|  -7 | -64 |  56 |  44 |   7 |  37 |  30 |  23 |   0 | -13 | -10 |  -1 |   9 |  13 |  -5 | -56 |   0 | -18 |  -4 |  -6 |  -3 | -21 | -22 |  -5 |  -3 |  25 | -22 |  -1 |  -7 |  -6 |  -5 | -32 |  13 |  34 |  -3 |  52 |  21 |  10 | -10 |   0 |   4 |  -6 |  -9 |  -6 |  13 |  -4 |  -4 |   3 |   6 | -23 |   7 | -17 |  26 |  13 |  34 |  -9 |  22 |   7 |  -1 |   7 |  25 | -11 | -12 |   0 |   6 |  18 | -63 |  35 |   2 |  33 |   2 |   6 |   6 | -10 |  -1 |  10 |  -1 |  -1 |   0 |  73 |   2 |   3 | -26 | -42 | -16 | -14 |  44 |  -6 |  27 | -25 | -17 | => 2
|  -5 | -57 |  47 |   9 |   4 |  25 |  53 |  22 |   1 | -14 |  -7 |  -2 |  11 |   4 |  -2 | -44 |  -2 | -21 |  -6 |  -7 |  14 |  -3 |  -9 |   2 |   0 |  18 | -16 |   0 |  -2 |  -3 |  -9 | -15 |   9 |  13 |  -3 |  56 |  14 |   2 |  -7 |  -3 |   5 |  -3 |  -3 |  -3 |  13 |  -5 |  -4 |   3 |  -6 | -20 |  11 | -10 |  13 |  15 |  24 |  -2 |  11 |   7 |  -6 |   4 |  23 |  -8 |  -6 |   0 |   0 |  10 | -42 |  20 |   1 |  14 |  -1 |   4 |  -1 |  -8 |   3 |  10 |  -1 |   0 |   1 |  53 |  -9 |  10 | -20 | -31 | -10 |  -8 |  27 |   1 |  20 | -15 |  -8 | => 4
|  -7 | -78 |  79 |  64 |  14 |  44 |   6 |  35 |  -3 |   3 | -12 |  -1 |  11 |  14 |  -2 | -49 |   4 | -15 |  -5 |  -4 | -15 | -37 | -23 |  -8 |  -6 |  39 | -31 |  -6 | -12 | -12 |  -5 | -28 |  19 |  35 |  -4 |  37 |  27 |  12 |  -8 |  -2 |   4 |  -3 | -13 |  -7 |  15 |  -8 |  -5 |  -1 |  14 | -32 |   6 | -23 |  31 |   2 |  34 |  -9 |  29 |  19 |  -2 |   9 |  36 | -11 | -14 |   1 |   7 |  11 | -83 |  38 |   1 |  45 |   3 |   9 |   9 | -13 |  -1 |   8 |   1 |   1 |   3 |  97 |   0 |  -4 | -28 | -59 | -21 | -18 |  63 | -13 |  29 | -24 | -19 | => 0
|  10 |  75 | -82 | -60 | -12 | -51 | -49 | -33 |   4 | -22 |  25 |   0 | -18 | -17 |  12 |  40 |  -5 |   7 |  -8 |  32 |  20 |  26 |   5 |   9 |  11 | -23 |  33 |  -1 |  -4 |  -4 | -49 |  31 |  -7 | -24 |   1 | -18 |  -6 | -24 |  13 |  18 |  -2 |   7 |   4 |   8 | -12 |   1 |  -1 |   0 |   5 |  45 |   5 |  10 | -35 |  -6 | -12 |   7 | -19 |   8 | -17 |   7 |  40 |  -1 |  23 |   3 | -15 |  -7 | 100 | -34 |  -2 | -53 |  -5 | -16 | -26 |   6 |  17 |  13 |   4 |   0 |   8 | -56 | -23 |  -9 |  20 |  51 |  16 |   8 | -57 |  17 | -20 |  35 |  29 | => 12
|   2 |   7 | -11 | -17 |   3 |  12 | -63 |  -1 |   0 |  -7 |  13 |   0 | -13 |  -5 |   6 |   5 |   1 |  -5 |  -7 |  19 |   4 |  -9 |  -7 |   5 |   3 |   3 |  -7 |  -7 | -11 |  -9 | -27 |   7 |   6 |   5 |  -5 |  -3 |   7 |  -9 |   7 |   7 |   3 |   3 |  -4 |   4 |  -2 |  -3 |  -3 |  -1 |  16 |  15 |   4 |  -8 | -10 | -12 |  11 |   1 |   8 |  19 | -14 |  10 |  34 |  -6 |   8 |   1 | -17 |  -6 |  24 |  -2 |  -2 | -12 |  -2 |  -5 | -12 |  -2 |  12 |   5 |   3 |   2 |   8 |  -2 |  -8 | -10 |   6 |   6 |  -1 |  -1 | -24 |   6 |  -4 |   8 |   8 | => 6
|  15 |  52 | -76 | -31 | -12 | -21 | -22 | -34 |   0 | -10 |  16 |   1 | -15 | -12 |  10 |  44 |  -4 |  12 |   0 |  16 |  10 |  33 |   4 |   4 |   7 | -22 |  31 |  -1 |   1 |  -6 | -20 |  27 |  -1 | -34 |  11 | -26 | -13 | -21 |  11 |  15 |  -2 |  10 |   3 |   6 | -10 |   0 |   0 |  -4 |   3 |  33 |   2 |   7 | -32 |  -6 | -14 |   8 | -20 |  10 | -15 |   4 |  18 |   6 |  15 |   4 |  -3 | -12 |  83 | -41 |  -2 | -45 |  -1 | -11 | -17 |   7 |   8 |  18 |   1 |   1 |   5 | -60 | -14 |  -4 |  18 |  49 |  18 |   6 | -38 |  12 | -17 |  30 |  22 | => 10
|   9 |  18 | -14 | -12 |  -2 |   3 |  22 |   1 |  -2 |   5 |  -4 |  -2 |  -1 |  -6 |   4 |  17 |  -2 |   6 |   0 |  -2 |  10 |   8 |   4 |   2 |   2 | -11 |  11 |  -2 |   1 |  -3 |  -5 |  11 |   2 |  -9 |   4 |  -2 |  -5 |  -7 |   6 |   5 |   5 |   7 |   3 |   2 |  -1 |  -3 |  -1 |  -4 |  -3 |   8 |   6 |   2 | -14 |  -2 | -10 |   4 |  -7 |   4 | -12 |   1 |  -2 |   7 |   8 |   1 |  -5 | -15 |  27 | -17 |  -2 | -15 |   0 |  -4 |  -8 |   1 |   3 |  11 |  -3 |   2 |   2 | -14 |  -2 |   2 |   3 |  17 |   4 |   1 | -11 |   7 |  -9 |   8 |  11 | => 6
|   8 |  12 | -61 |   0 |  -4 |   4 | -62 | -32 |   0 |  -7 |  23 |   5 | -22 |  -1 |   9 |  26 |   1 |  12 |   0 |  24 |  -1 |  11 |  -3 |  -5 |   2 |  -5 |  16 |  -7 |  -9 | -12 | -26 |  20 |   5 |  -2 |  15 | -38 |  -2 | -15 |  11 |  13 |  -7 |   6 |  -7 |   3 |  -9 |  -3 |   0 |  -3 |  21 |  20 |  -2 |  -1 | -22 | -13 |   9 |   2 |  -6 |  29 | -11 |  10 |  30 |  -1 |  15 |   4 |   6 |  -4 |  48 | -13 |  -1 | -30 |   1 |  -7 | -18 |   3 |   6 |  18 |   4 |  -1 |   9 | -34 |  -9 | -16 |   2 |  24 |  11 |   2 | -29 |   6 |  -8 |  20 |  16 | => 8
|  -1 | -58 |  58 |  24 |   5 |  23 | 100 |  37 |  -1 |  -5 | -20 |  -6 |  18 |   4 |  -3 | -40 |  -3 | -21 |  -5 | -16 |   7 | -11 | -13 |   3 |  -1 |  14 | -16 |   3 |   2 |   0 |  -7 | -15 |  11 |  20 |  -9 |  73 |  15 |   3 |  -9 |  -6 |  12 |   0 |   1 |  -4 |  15 |  -5 |  -4 |   0 | -14 | -19 |  12 | -10 |  19 |  21 |   7 |  -2 |  10 | -11 |  -9 |   1 |  10 |  -4 |  -8 |  -1 |  -4 |   3 | -38 |  15 |   0 |  29 |   0 |   3 |   2 |  -8 |   2 |   6 |  -4 |   3 |   0 |  61 |   0 |  13 | -14 | -26 |  -8 | -12 |  47 |  -1 |  21 | -18 |  -9 | => 3
|   9 |  29 |   7 | -13 |   0 | -14 |  67 |  26 |  -3 |  11 | -19 |  -7 |  17 | -11 |  -1 |   4 |  -4 |  -9 |  -3 | -23 |  21 |   6 |   9 |  12 |   2 | -10 |  -4 |   3 |   8 |   2 |   8 |   6 |   2 | -10 |  -8 |  43 |  -5 |  -7 |  -1 |  -1 |  18 |   7 |  14 |   1 |   6 |  -7 |  -3 |  -4 | -23 |  -2 |  10 |   2 |  -8 |  13 | -30 |   6 |  -9 | -17 | -14 |  -6 | -18 |  11 |   4 |  -1 | -16 | -17 |  10 | -14 |  -4 |   9 |  -1 |  -2 |  -2 |  -5 |   4 |  10 |  -8 |   7 |   0 |  -6 |  -2 |  16 |  11 |  -2 |  -1 |  -1 |  14 |   7 |  -3 |   5 |   9 | => 5
|  -7 | -37 |  32 |  12 |   3 |  25 |  23 |  17 |   1 | -14 |   0 |  -2 |   8 |   5 |   0 | -37 |  -2 | -18 |  -8 |   2 |  10 |  -4 | -12 |   2 |   2 |  11 | -18 |  -2 |  -5 |  -6 | -19 | -16 |   7 |   6 |  -2 |  48 |  17 |  -4 |  -5 |   1 |   5 |   1 |  -4 |  -2 |  12 |  -6 |  -4 |   2 |   2 |  -4 |  11 |  -8 |  10 |  25 |  24 |  -2 |  19 |   4 | -14 |   9 |  33 |  -5 |   0 |   1 |  -7 |   9 | -17 |  16 |   1 |  -2 |  -1 |   1 |  -8 |  -7 |   7 |  13 |   0 |   1 |   4 |  42 | -14 |   1 | -15 | -19 |  -9 |  -8 |  19 |   4 |  20 |  -8 |  -5 | => 5
|  11 |  67 | -96 | -62 | -14 | -19 |  -7 | -41 |   3 | -24 |  30 |  -1 | -22 | -15 |  12 |  43 |   2 |   7 |  -5 |  29 |  19 |  31 |   8 |   8 |  11 | -27 |  36 |   0 |  -1 |  -5 | -42 |  32 | -10 | -29 |   3 | -16 | -11 | -23 |  13 |  16 |  -3 |   8 |   6 |   8 | -12 |   1 |   0 |   1 |   3 |  53 |   5 |  12 | -40 |  -2 |  -4 |   8 | -28 |   6 | -16 |   4 |  28 |   1 |  20 |   3 | -13 |  -5 | 100 | -37 |  -2 | -52 |  -4 | -14 | -23 |   9 |  15 |  16 |   3 |   1 |   7 | -55 | -24 |  -4 |  20 |  50 |  14 |   9 | -60 |  17 | -18 |  33 |  21 | => 12
|  -1 | -53 |  34 |  27 |   2 |  23 |  72 |  24 |   0 | -12 | -16 |  -2 |  17 |   6 |  -2 | -33 |  -3 | -19 |  -4 | -12 |  11 |  -1 | -12 |   2 |   0 |  10 | -13 |   2 |   2 |  -1 |  -3 | -16 |   8 |  14 |  -1 |  66 |  11 |   2 |  -8 |  11 |   7 |  -3 |   1 |  -3 |  13 |  -5 |  -4 |   2 | -11 | -22 |  12 |  -9 |   9 |  20 |  20 |  -2 |  11 |  -5 |  -5 |   3 |  15 |   1 |  -4 |   1 |   1 |  11 | -32 |  -6 |   1 |   5 |   0 |   4 |   2 |  -6 |   3 |  13 |  -2 |   1 |   0 |  49 | -12 |  10 | -19 | -30 | -11 | -10 |  40 |   0 |  23 |  -9 |  -8 | => 4
|  -6 | -30 | -13 |  14 |   0 |  31 | -23 | -13 |   2 | -14 |  15 |   4 | -13 |   6 |   5 | -16 |   1 |  -9 |  -5 |  16 |   3 |   2 | -12 |  -6 |   2 |  11 |  -8 |  -8 | -11 | -12 | -25 |  -3 |   9 |  10 |   6 |   0 |  12 |  -3 |   2 |   5 |  -5 |   0 | -10 |  -1 |   5 |  -4 |  -2 |   2 |  21 |   6 |   3 |  -5 |   6 |   0 |  31 |  -3 |  11 |  23 |  -5 |  13 |  40 | -11 |   2 |   2 |   0 |  10 |  16 |  12 |   1 |  -2 |   0 |   2 |  -9 |  -3 |   6 |  17 |   5 |  -2 |   6 |  -1 | -13 | -11 | -14 | -12 |  -6 |  -5 | -13 |   5 |   9 |   7 |   0 | => 6
